Below are the code and all the weights of a small trained network. Each question names an input and a target symbol and asks about switching units off, where a switched-off unit gives its printed mean instead of its output.

import numpy as np


def w(rows, s, z=0):
    codes = np.array(rows[::2]) - 128.0
    scale = np.full(codes.shape[1], s)
    scale[-1] = z or s
    return codes * scale


def f(y):
    return y / 2 * (1 + np.tanh(0.7978845608 * (y + 0.044715 * y**3)))


def softmax(a):
    e = np.exp(a - a.max(-1, keepdims=True))
    return e / e.sum(-1, keepdims=True)


def log_softmax(a):
    a = a - a.max(-1, keepdims=True)
    return a - np.log(np.exp(a).sum(-1, keepdims=True))


def net(x, mask):
    ids = ['βγδλμξσω'.index(c) for c in x.split()]
    T = len(ids)
    res = E[ids] + P[:T]
    u = 0
    for l in range(2):
        r = res
        for j in range(3):
            rows = slice(2 * j, 2 * j + 2)
            q, k, v = (r @ M[l][rows].T for M in (Q, K, V))
            z = softmax(np.where(np.tri(T) > 0, q @ k.T / 2**0.5, -1e9)) @ v
            o = O[l][rows]
            res = res + np.where(mask[u + j], z, o[:, -1]) @ o[:, :-1]
        u += 3
        y = f(res @ A[l][:, :-1].T + A[l][:, -1])
        res = res + np.where(mask[u : u + 12], y, B[l][:, -1]) @ B[l][:, :-1]
        u += 12
    return log_softmax(res[-1] @ U[:, :-1].T + U[:, -1])


Q, K, V, O, A, B = {}, {}, {}, {}, {}, {}
E = w([
[162,134,81,54,136],'β',
[202,53,177,86,154],'γ',
[134,110,83,157,112],'δ',
[153,113,170,91,8],'λ',
[191,167,205,115,81],'μ',
[88,156,156,89,203],'ξ',
[54,83,148,79,114],'σ',
[118,174,206,111,94],'ω',
],0.011)
P = w([
[106,16,144,19,132],'0',
[110,80,153,51,147],'1',
[50,58,151,67,96],'2',
[40,113,148,104,79],'3',
[1,147,147,135,68],'4',
[5,176,153,163,58],'5',
[8,200,141,179,58],'6',
],0.0025)
Q[0] = w([
[225,165,61,119,76],'0.h1',
[98,112,149,38,157],'0.h1',
[103,165,101,228,250],'0.h2',
[66,153,206,86,191],'0.h2',
[166,106,160,146,159],'0.h3',
[101,142,97,129,120],'0.h3',
],0.023)
K[0] = w([
[180,89,57,204,110],'0.h1',
[85,141,162,137,101],'0.h1',
[157,168,125,2,126],'0.h2',
[72,127,220,89,165],'0.h2',
[118,150,149,100,119],'0.h3',
[132,116,114,144,115],'0.h3',
],0.027)
V[0] = w([
[121,116,113,130,159],'0.h1',
[124,123,117,128,143],'0.h1',
[75,132,147,128,128],'0.h2',
[147,88,196,121,116],'0.h2',
[123,144,162,45,124],'0.h3',
[136,116,67,247,120],'0.h3',
],0.014)
O[0] = w([
[102,131,113,161,150,126],'0.h1',
[110,128,121,153,142,128],'0.h1',
[88,133,131,72,149,152],'0.h2',
[102,60,55,127,127,156],'0.h2',
[175,59,128,52,158,216],'0.h3',
[55,220,141,255,92,1],'0.h3',
],0.0064,0.0063)
A[0] = w([
[209,157,155,145,106,71],'0.n1',
[128,252,121,163,127,53],'0.n2',
[131,105,147,147,144,42],'0.n3',
[122,143,148,145,124,176],'0.n4',
[113,169,114,150,125,111],'0.n5',
[131,128,124,129,128,122],'0.n6',
[173,174,126,136,144,163],'0.n7',
[108,142,106,134,164,87],'0.n8',
[131,149,144,143,90,50],'0.n9',
[152,137,139,137,59,102],'0.n10',
[123,123,64,136,137,4],'0.n11',
[129,132,116,130,134,120],'0.n12',
],0.02,0.0025)
B[0] = w([
[84,65,160,123,195,129],'0.n1',
[206,170,128,89,251,165],'0.n2',
[142,157,93,137,114,2],'0.n3',
[104,103,131,91,112,18],'0.n4',
[121,76,90,108,104,92],'0.n5',
[132,123,124,132,126,124],'0.n6',
[65,129,77,94,99,56],'0.n7',
[137,108,162,148,164,30],'0.n8',
[168,103,140,117,48,42],'0.n9',
[149,22,180,156,161,148],'0.n10',
[166,66,160,147,128,127],'0.n11',
[135,115,122,137,133,89],'0.n12',
],0.016,0.00078)
Q[1] = w([
[39,55,100,82,102],'1.h1',
[79,177,121,187,108],'1.h1',
[123,198,24,171,191],'1.h2',
[120,105,2,47,189],'1.h2',
[89,27,59,60,159],'1.h3',
[17,131,157,112,27],'1.h3',
],0.027)
K[1] = w([
[66,157,188,128,131],'1.h1',
[143,126,153,55,136],'1.h1',
[106,143,186,79,162],'1.h2',
[163,157,112,3,170],'1.h2',
[78,176,133,178,75],'1.h3',
[104,190,187,61,110],'1.h3',
],0.038)
V[1] = w([
[190,83,10,124,51],'1.h1',
[97,187,45,128,248],'1.h1',
[121,118,115,170,116],'1.h2',
[130,138,122,99,131],'1.h2',
[47,37,11,114,176],'1.h3',
[35,131,150,45,55],'1.h3',
],0.014)
O[1] = w([
[140,255,192,191,132,182],'1.h1',
[8,136,94,89,213,110],'1.h1',
[92,139,154,86,135,25],'1.h2',
[148,119,99,155,124,198],'1.h2',
[21,91,47,182,45,254],'1.h3',
[58,149,231,92,39,199],'1.h3',
],0.0082,0.01)
A[1] = w([
[162,171,167,107,114,197],'1.n1',
[195,170,108,78,243,92],'1.n2',
[133,226,162,62,186,55],'1.n3',
[144,64,72,146,144,124],'1.n4',
[166,115,119,20,146,183],'1.n5',
[98,94,111,34,180,108],'1.n6',
[128,92,174,182,118,34],'1.n7',
[67,213,177,154,192,254],'1.n8',
[64,158,160,56,154,26],'1.n9',
[162,250,39,65,147,108],'1.n10',
[131,149,91,211,159,141],'1.n11',
[101,134,207,167,228,48],'1.n12',
],0.011,0.0054)
B[1] = w([
[141,198,137,136,139,201],'1.n1',
[66,189,249,104,8,195],'1.n2',
[197,50,46,137,44,137],'1.n3',
[165,105,118,122,178,240],'1.n4',
[145,110,193,102,184,246],'1.n5',
[67,167,134,175,115,243],'1.n6',
[170,160,85,101,122,142],'1.n7',
[63,233,138,194,84,171],'1.n8',
[225,94,107,106,93,209],'1.n9',
[148,159,7,25,174,253],'1.n10',
[126,94,140,230,142,230],'1.n11',
[109,40,47,113,180,139],'1.n12',
],0.016,0.0049)
U = w([
[129,167,2,47,173,144],'β',
[141,91,58,250,161,154],'γ',
[31,206,146,173,145,141],'δ',
[198,125,90,134,74,3],'λ',
[195,3,68,85,148,54],'μ',
[10,72,112,112,241,188],'ξ',
[61,51,70,105,51,125],'σ',
[122,134,215,83,151,164],'ω',
],0.0034,0.0032)

Each question gives the input, a string of symbols that net reads in full, and the target symbol t.
The units are the heads (2 rows each of Q, K, V and O) and the neurons (one row each of A and B). Each row of codes is followed by its name. A weight is (code - 128) times the scale printed after its matrix; where a second scale follows, it is the last column's (O, A, B and U).
mask holds one flag per unit, layer by layer, with each layer's heads first. A switched-off unit (its flag False) gives its mean, the last column of its rows in O or B, instead of its output. The means were averaged over made-up inputs and are rounded, as every weight is.
A unit's drop is (log p(t) with every unit on - log p(t) with that unit switched off) / (log p(t) with every unit on - log p(t) with every unit switched off).
unit that matters most: the unit with the biggest drop
top k neurons: the k neurons with the biggest drops, biggest first
top k neurons in layer l: the k neurons of layer l with the biggest drops, biggest first
which heads matter: for each layer, one digit per head in row order, 1 if its drop is at least 0.15 and else 0, layers parted by /
input β β μ ω ξ, target ω: which heads matter : 000 / 101
input μ δ δ λ β β, target λ: which heads matter : 011 / 100
input β β ξ λ, target ξ: top 2 neurons : (0.n10 1.n6)
input σ ξ β λ ω ξ μ, target ω: top 2 neurons : (1.n5 1.n10)
input ξ σ δ σ β σ δ, target σ: unit that matters most : 0.h3
input β μ λ β, target μ: which heads matter : 100 / 100
input ξ β ω, target ω: top 3 neurons : (1.n5 1.n10 1.n1)
input β λ β γ, target λ: which heads matter : 010 / 100
input μ β ξ δ ξ, target δ: top 2 neurons in layer 1 : (1.n8 1.n2)
input β σ β β β μ, target μ: which heads matter : 001 / 100
input δ μ β δ, target μ: top 2 neurons : (0.n1 0.n10)
input δ σ μ, target ξ: top 2 neurons in layer 0 : (0.n1 0.n2)
input δ γ ξ μ, target ξ: top 3 neurons in layer 0 : (0.n1 0.n10 0.n2)
input ω β σ, target ω: top 4 neurons : (0.n1 0.n10 1.n5 1.n10)
input β σ δ β δ β δ, target γ: which heads matter : 011 / 001
input β γ β, target γ: which heads matter : 010 / 101
input ξ δ δ, target ξ: which heads matter : 101 / 111
input δ δ μ σ μ, target σ: top 3 neurons : (0.n2 1.n6 1.n9)
input ξ β λ, target ξ: which heads matter : 110 / 100
input β δ β β μ γ, target ω: top 2 neurons : (1.n2 0.n1)
input μ β ω β λ σ ξ, target σ: top 4 neurons : (0.n10 1.n9 0.n2 0.n11)
input ξ μ ω λ γ, target ω: which heads matter : 100 / 001
input μ σ β δ β λ, target μ: top neuron in layer 1 : (1.n12)
input μ σ β γ, target σ: unit that matters most : 1.h3
input δ λ λ γ β λ, target μ: top 2 neurons : (0.n10 0.n2)
input μ δ β δ β β, target δ: top 3 neurons : (0.n2 1.n8 0.n7)
input σ γ δ β δ, target δ: top 2 neurons : (0.n2 1.n8)
input γ μ β ξ β β δ, target γ: top 3 neurons : (1.n11 1.n2 1.n10)
input σ σ β β ξ, target ξ: which heads matter : 001 / 100
